What each symbol does to the nodes:
q903: %>q978, +>q947, *>q822
q42: %>q369, +>q822, *>q947
q943: %>q293, +>q826, *>q300
q975: %>q77, +>q698, *>q674
q490: %>q465, +>q365, *>q732
q826: %>q811, +>q943, *>q909
q240: %>q897, +>q254, *>q441
q707: %>q531, +>q145, *>q293
q963: %>q935, +>q277, *>q77
q992: %>q74, +>q926, *>q260
q77: %>q963, +>q678, *>q975
q935: %>q260, +>q148, *>q963
q254: %>q977, +>q240, *>q996
q732: %>q490, +>q913, *>q531
q260: %>q992, +>q555, *>q935
q377: %>q300, +>q674, *>q698
q719: %>q911, +>q594, *>q978
q954: %>q528, +>q117, *>q977
q293: %>q707, +>q909, *>q943
q909: %>q826, +>q293, *>q145
q897: %>q646, +>q996, *>q240
q978: %>q719, +>q231, *>q903
q148: %>q277, +>q935, *>q555
q698: %>q377, +>q975, *>q678
q365: %>q913, +>q490, *>q646
q678: %>q698, +>q77, *>q277
q300: %>q943, +>q811, *>q377
q977: %>q954, +>q441, *>q254
q674: %>q975, +>q377, *>q811
q646: %>q365, +>q465, *>q897
q277: %>q678, +>q963, *>q148
q913: %>q774, +>q732, *>q365
q822: %>q903, +>q42, *>q74
q947: %>q42, +>q903, *>q231
q145: %>q909, +>q707, *>q774
q231: %>q947, +>q978, *>q594
q528: %>q594, +>q911, *>q954
q441: %>q240, +>q977, *>q117
q531: %>q732, +>q774, *>q707
q911: %>q117, +>q528, *>q719
q996: %>q254, +>q897, *>q465
q811: %>q674, +>q300, *>q826
q74: %>q822, +>q369, *>q992
q369: %>q926, +>q74, *>q42
q465: %>q996, +>q646, *>q490
q774: %>q145, +>q531, *>q913
q926: %>q555, +>q992, *>q369
q117: %>q441, +>q954, *>q911
q594: %>q231, +>q719, *>q528
q555: %>q148, +>q260, *>q926

The rows follow the links: the fewer symbols apart two nodes are, the more alike their rows tend to be.

Some nodes and rows for them; each showing differs a little:
q531 -> -529;-125;-240;804;354;271;-86;276;-162;417;19;335;-908;536;-298;-458;-201;149;16;-68;146;-621;-520;322;-94;187;-153;430;187;178;232;41;561;-53;-558;-98;-231;-234;44;484;684;-353;-142;-966;-876;-433;664;243;-174;217;255;11;485;-733;173;201;264;122;227;74;-490;10;401;-676;94
q978 -> -225;116;-6;2;15;305;-5;584;-322;21;94;303;-211;294;-383;-562;60;-259;464;-135;458;-441;-550;89;281;384;880;-21;-285;441;519;22;263;159;-367;-414;-905;-459;-178;-81;341;-198;-389;-769;-102;-293;405;-329;71;172;229;453;687;-501;258;-119;835;167;-91;-186;-324;613;31;-1086;-219
q977 -> -68;201;35;-443;-538;227;199;-307;-74;71;202;-224;900;-350;540;203;-136;178;405;8;-143;446;-100;-63;199;-8;522;-8;-454;-192;103;-106;-297;-39;369;-81;-148;-574;62;-481;-644;575;-173;774;851;756;-802;-690;355;-177;-311;-22;-55;239;-455;117;479;95;-421;-322;-41;263;-290;-308;83
q963 -> -405;566;15;591;-103;85;-247;-624;371;251;260;-437;-98;-427;804;229;-102;628;-283;-37;-511;4;-49;257;-229;-394;-380;350;-25;-405;-313;-117;-394;-209;190;410;682;665;219;47;-601;-116;433;212;52;492;-247;246;353;-96;-134;-622;-306;256;-211;105;-534;48;-212;-190;-68;-492;-281;367;695
q594 -> -9;-598;4;-8;122;320;187;-209;-118;93;214;334;661;173;95;-309;-642;175;120;104;187;640;612;-723;546;-292;-459;-133;138;178;358;-178;-141;-30;599;-97;312;-571;-79;202;423;543;-997;450;91;216;-901;-391;-587;-553;-364;399;-71;173;-591;-397;95;61;304;-17;470;-393;236;346;304
q774 -> 535;-1029;-313;-564;827;-350;282;436;-264;-395;-251;516;156;164;-465;333;-8;-578;271;348;154;8;415;-147;401;172;-694;-367;532;357;125;-71;138;34;111;52;268;54;-209;624;621;0;-528;-125;-221;-642;347;29;-670;-252;-51;333;-147;66;286;-32;-484;50;308;267;187;-81;326;562;-770
q260 -> -751;-142;-301;436;476;86;-11;-495;-189;626;214;-107;18;-195;805;245;-370;445;71;131;-612;-154;77;272;310;-538;-882;642;219;-358;-59;-414;-15;-231;139;453;964;282;10;761;-148;-283;-152;-151;-317;419;-117;-32;-214;-212;-454;-624;-229;-130;-190;435;-46;452;-127;-10;-478;-667;170;-11;281
q947 -> 289;-930;231;71;348;105;227;96;26;-255;-141;749;109;503;-627;-109;-162;-225;-88;108;400;346;534;-559;226;-6;-704;-360;511;422;98;-131;568;166;216;-89;18;-450;-95;270;929;335;-727;99;-398;-389;30;139;-708;-296;62;482;-84;-75;-112;-306;-316;-180;598;319;467;-310;588;513;-68
q277 -> 440;445;54;-624;-360;-535;-112;-93;256;-392;-224;-575;215;-592;17;538;593;-239;-146;58;-227;-104;-129;359;-500;112;432;-185;-238;-370;-480;255;-465;9;72;123;-14;649;231;-487;-895;-201;816;239;520;-83;166;171;565;281;180;-139;-280;568;468;88;-535;-214;-463;-162;117;343;-616;320;-319
q369 -> 538;-551;148;-46;287;-212;133;521;363;-517;-405;565;-334;507;-849;6;135;-726;-435;-55;482;5;134;-100;-393;72;-315;-314;280;306;-234;199;693;136;-525;-155;-343;-184;107;3;802;19;-14;-173;-453;-798;662;438;-349;179;390;158;115;-211;283;-21;-324;-285;484;470;174;189;465;430;-443
q954 -> -47;-32;9;-465;-427;277;190;-314;-158;136;209;26;941;-260;570;69;-328;282;328;143;-77;646;339;-412;258;-109;245;20;-241;-84;157;-220;-525;25;549;30;138;-523;6;-316;-470;732;-521;715;744;816;-923;-594;107;-332;-428;88;-55;369;-647;-150;482;86;-114;-229;213;4;-107;28;96
q903 -> -342;-154;-149;40;515;8;215;589;-686;433;116;271;-290;258;-418;-401;-51;-59;537;-10;209;-570;-566;169;509;202;412;149;-179;237;661;-118;244;191;-98;-158;-557;-380;-199;421;459;-271;-527;-789;-342;-266;428;-313;-103;65;-17;275;568;-426;192;62;769;290;147;-200;-594;476;212;-888;-349
q441 -> 73;521;403;53;-1027;397;32;-235;658;45;50;-94;390;-33;350;-52;-96;-56;-342;-299;119;788;12;-301;-221;46;393;0;-497;-70;-266;35;34;78;-114;-337;-411;-631;520;-1050;-385;648;251;884;698;683;-657;-245;472;-114;129;-83;79;-34;-572;-156;448;-304;-185;-93;183;110;-247;19;458
q254 -> -128;419;4;-497;-695;116;190;-70;22;56;207;-187;708;-321;532;173;7;-28;417;-53;-47;260;-370;156;-30;266;780;139;-665;-248;84;-90;-142;-16;-21;3;-520;-516;243;-682;-763;325;196;496;978;808;-569;-654;625;-88;-144;-173;240;-11;-95;430;713;214;-590;-143;-272;497;-369;-506;-187

Each walk starts at a row. The symbols on each line, taken left to right, move it on to the next node.
Answer with the node's row; about right is enough.
615;347;112;-520;-246;-609;-87;70;360;-706;-193;-283;-19;-344;-232;460;624;-559;-330;-39;-54;-129;-292;341;-611;310;436;-331;-237;-208;-564;304;-139;17;-359;78;-313;550;254;-593;-648;-138;951;140;339;-332;537;263;415;417;606;-179;-93;186;460;165;-468;-452;-260;76;205;572;-449;386;-611
+ % *
-736;181;-144;461;220;133;-54;-694;-23;537;376;-439;-240;-345;877;401;-182;553;-128;-50;-782;-84;25;161;-24;-409;-744;588;108;-343;-182;-325;-269;-267;225;530;920;565;65;478;-436;-149;253;27;5;565;-274;209;75;-87;-332;-668;-392;70;-347;278;-378;273;-97;-70;-301;-629;-12;282;536
* * +
261;551;-102;-486;-207;-395;-104;-323;81;-288;-71;-807;243;-739;423;499;430;162;-99;171;-368;-45;5;360;-264;-76;412;-74;-145;-295;-354;226;-810;-7;358;284;226;912;29;-317;-995;-222;730;345;560;110;-114;24;592;81;-105;-280;-397;678;93;14;-418;-87;-431;-139;196;-9;-714;470;-145
-458;-570;-346;51;646;91;214;383;-733;498;230;394;-291;211;-153;-269;-270;-179;499;31;-30;-565;-493;234;543;37;-79;302;132;236;605;-285;357;63;-124;-13;-68;-241;-326;796;543;-334;-678;-877;-538;-249;328;-283;-282;89;-198;107;411;-373;297;276;547;496;220;-116;-644;66;452;-775;-272
% + %
435;-803;17;60;400;-103;107;424;224;-402;-183;818;-285;577;-870;-104;-95;-500;-247;0;409;123;477;-422;-46;62;-593;-462;554;457;-32;85;577;92;-199;-239;-205;-464;-125;251;912;103;-436;-151;-440;-644;342;338;-679;-58;317;449;18;-175;81;-165;-408;-339;475;484;327;-97;496;310;-143
+ + % +
-624;-465;-475;153;785;159;170;12;-803;598;209;380;-143;102;135;-117;-370;92;452;274;-335;-487;-352;200;505;-15;-570;448;206;33;546;-491;102;-38;-53;170;373;-22;-239;1037;366;-275;-724;-682;-465;-32;251;-360;-417;-88;-274;-148;52;-285;152;306;321;590;-1;7;-668;-169;384;-476;-182
-52;540;290;96;-887;313;-21;352;247;-62;-45;-7;-49;179;-233;-480;144;-37;80;-459;522;103;-434;-14;-201;361;1077;-150;-527;196;127;177;132;104;-305;-400;-1270;-680;263;-785;-113;272;186;149;376;327;-177;-231;475;165;342;365;528;-222;-207;-176;867;-76;8;-213;30;633;-187;-594;140
+ + *
-86;449;88;-41;-510;228;-10;602;-22;2;34;131;-176;284;-406;-586;102;-86;259;-251;474;-150;-485;76;27;433;1025;-86;-395;289;417;113;307;68;-294;-559;-1088;-698;-4;-466;103;-13;69;-409;151;-93;140;-239;334;243;286;410;576;-414;183;-187;993;-88;-109;-278;-173;671;-62;-880;-95
* +
209;-791;67;48;387;290;253;-145;-81;-3;107;602;450;466;-281;-279;-454;1;85;157;303;486;693;-738;598;-151;-564;-340;441;287;343;-171;149;46;511;-128;353;-387;-130;188;821;361;-917;227;-167;-116;-443;101;-716;-428;-220;406;-183;-22;-428;-382;-105;-86;518;179;498;-426;488;481;131
-136;854;232;480;-593;-87;-463;-646;402;56;83;-714;-163;-407;558;314;203;631;-443;-95;-342;-9;-115;278;-492;-248;140;257;-82;-327;-554;226;-440;-123;151;319;493;714;174;-307;-707;-156;825;180;164;414;-169;350;573;143;69;-354;-212;313;-96;-67;-494;-128;-291;-247;55;-403;-460;356;638
% % % +
708;91;133;-407;-205;-581;-108;412;400;-674;-337;-46;-89;7;-616;365;703;-656;-392;-59;217;-36;-103;255;-712;473;147;-482;-7;-85;-502;337;259;46;-570;-117;-526;168;271;-467;-250;-206;666;70;133;-513;753;466;159;287;588;-70;-75;22;591;146;-435;-381;54;242;159;568;-355;281;-519
+ + + %
-568;-436;-341;251;671;178;196;-240;-576;620;214;89;-120;-69;499;118;-406;296;406;198;-626;-343;-73;113;386;-261;-787;550;205;-143;281;-510;44;-210;18;405;848;173;-156;982;-7;-342;-449;-458;-506;199;-39;-218;-309;-95;-380;-401;48;-198;72;365;0;595;-30;37;-614;-448;365;-276;171
111;272;309;20;-777;235;177;-369;742;-99;58;61;772;4;365;80;-246;50;-175;-36;70;974;285;-400;-299;-188;41;-19;-261;-265;-230;-54;-39;-132;-14;43;32;-698;472;-612;-312;709;-11;1048;720;810;-822;-195;142;-251;-23;-212;-194;-104;-671;143;116;-161;-157;-5;242;-15;-25;237;371
+ * % *
-141;413;-12;-290;-759;73;208;49;195;159;20;-104;324;-52;356;56;187;-168;318;-223;-102;-124;-544;438;-280;352;773;215;-625;-112;66;-142;117;99;-459;-117;-630;-534;209;-541;-652;256;482;314;656;565;-157;-459;647;68;102;-124;290;-343;41;494;765;29;-532;-233;-418;759;-196;-687;-288
+ * %
-6;-314;185;-23;-403;262;196;-471;623;-68;-43;205;814;-20;372;210;-421;-48;-99;-27;-104;917;522;-405;-162;-177;-515;-56;-22;-205;-325;-377;72;-13;122;145;393;-467;406;-306;-240;704;-194;1159;520;824;-745;-122;-74;-382;-137;-308;-428;-51;-638;130;-72;-98;-139;250;306;-362;59;558;291
-632;-156;-67;817;576;281;-156;-111;-406;700;263;59;-660;297;72;-393;-387;623;89;-44;-243;-359;48;69;334;-290;-608;291;432;148;316;-76;-36;-45;335;89;545;267;-360;787;513;-418;-418;-844;-748;-266;190;323;-210;57;-262;-74;29;-76;-40;-122;-260;297;332;-170;-184;-721;312;-57;629
* + % %
232;783;163;198;-596;-296;-451;38;355;-348;44;-681;-433;-297;-175;64;624;159;-480;-229;47;-357;-141;115;-495;67;759;-146;-91;-97;-381;575;-453;-72;-58;34;-253;707;-57;-659;-365;-352;954;-83;-20;-311;247;438;642;336;391;126;59;421;349;-441;-313;-426;1;-133;303;77;-573;132;232
+ * + +
30;492;-86;-293;-38;-72;-253;-594;-172;-112;52;-843;201;-663;476;420;213;554;-99;91;-594;-169;200;83;110;-350;237;74;-16;-236;-249;98;-993;-250;548;478;630;898;-169;-35;-798;-265;360;183;269;286;-400;-170;413;110;-307;-97;-563;691;-74;-211;-524;152;-308;-295;289;-269;-591;492;173
76;1021;214;393;-563;-83;-471;-317;415;-264;15;-736;-487;-410;181;-22;359;416;-529;-119;-140;-135;-20;159;-456;-3;433;29;-170;-247;-600;474;-481;-53;75;94;61;682;69;-640;-631;-280;1047;86;53;152;25;440;582;285;305;-120;-180;362;-71;-117;-450;-235;-166;-363;158;-156;-605;405;582
* + %
-424;18;-235;417;424;155;-305;-418;-497;436;328;-418;-89;-298;552;49;-237;852;93;130;-592;-249;317;-27;427;-486;-322;405;262;-39;148;-45;-748;-218;746;212;739;708;-419;438;-262;-306;-91;-242;-384;220;-459;233;-151;-96;-575;-93;-245;543;-384;-372;-488;223;-12;-227;145;-896;-84;347;525
% * *
-170;289;-173;165;161;6;-305;-458;-354;204;285;-651;133;-486;634;346;-37;728;149;202;-529;-50;322;-12;364;-468;-12;241;165;-190;15;24;-850;-131;771;323;803;820;-307;286;-533;-212;60;-48;66;227;-305;2;91;-116;-532;-50;-352;825;-355;-265;-416;197;-176;-185;113;-644;-356;415;461
-568;-99;-275;654;626;279;-136;-345;-487;617;327;-219;-309;-133;263;-127;-263;623;87;-19;-346;-230;287;-73;517;-387;-548;363;445;12;358;-130;-416;-246;594;253;769;470;-368;867;314;-265;-495;-519;-580;-95;-81;172;-235;-161;-410;2;-129;230;-176;-272;-220;318;281;-155;-22;-887;81;114;495
+ + + *
531;-329;-156;-435;477;-367;48;643;-304;-599;-380;100;-403;238;-905;-25;411;-487;-118;169;333;-407;4;-71;42;295;215;-604;325;310;34;555;20;125;-121;-232;-395;430;-290;-3;430;-375;-23;-611;-338;-1004;772;404;-274;270;325;575;71;217;542;-357;-235;-257;223;157;294;293;-62;169;-762
* * % +
-719;-96;-145;884;533;241;-30;78;-339;517;265;226;-935;412;-152;-440;-322;370;86;-37;-29;-455;-166;200;168;-191;-505;458;347;213;307;-195;333;-154;-256;-16;211;80;-321;777;714;-534;-374;-979;-935;-412;387;463;-214;77;7;-72;206;-456;219;21;125;125;386;-11;-381;-459;472;-368;372
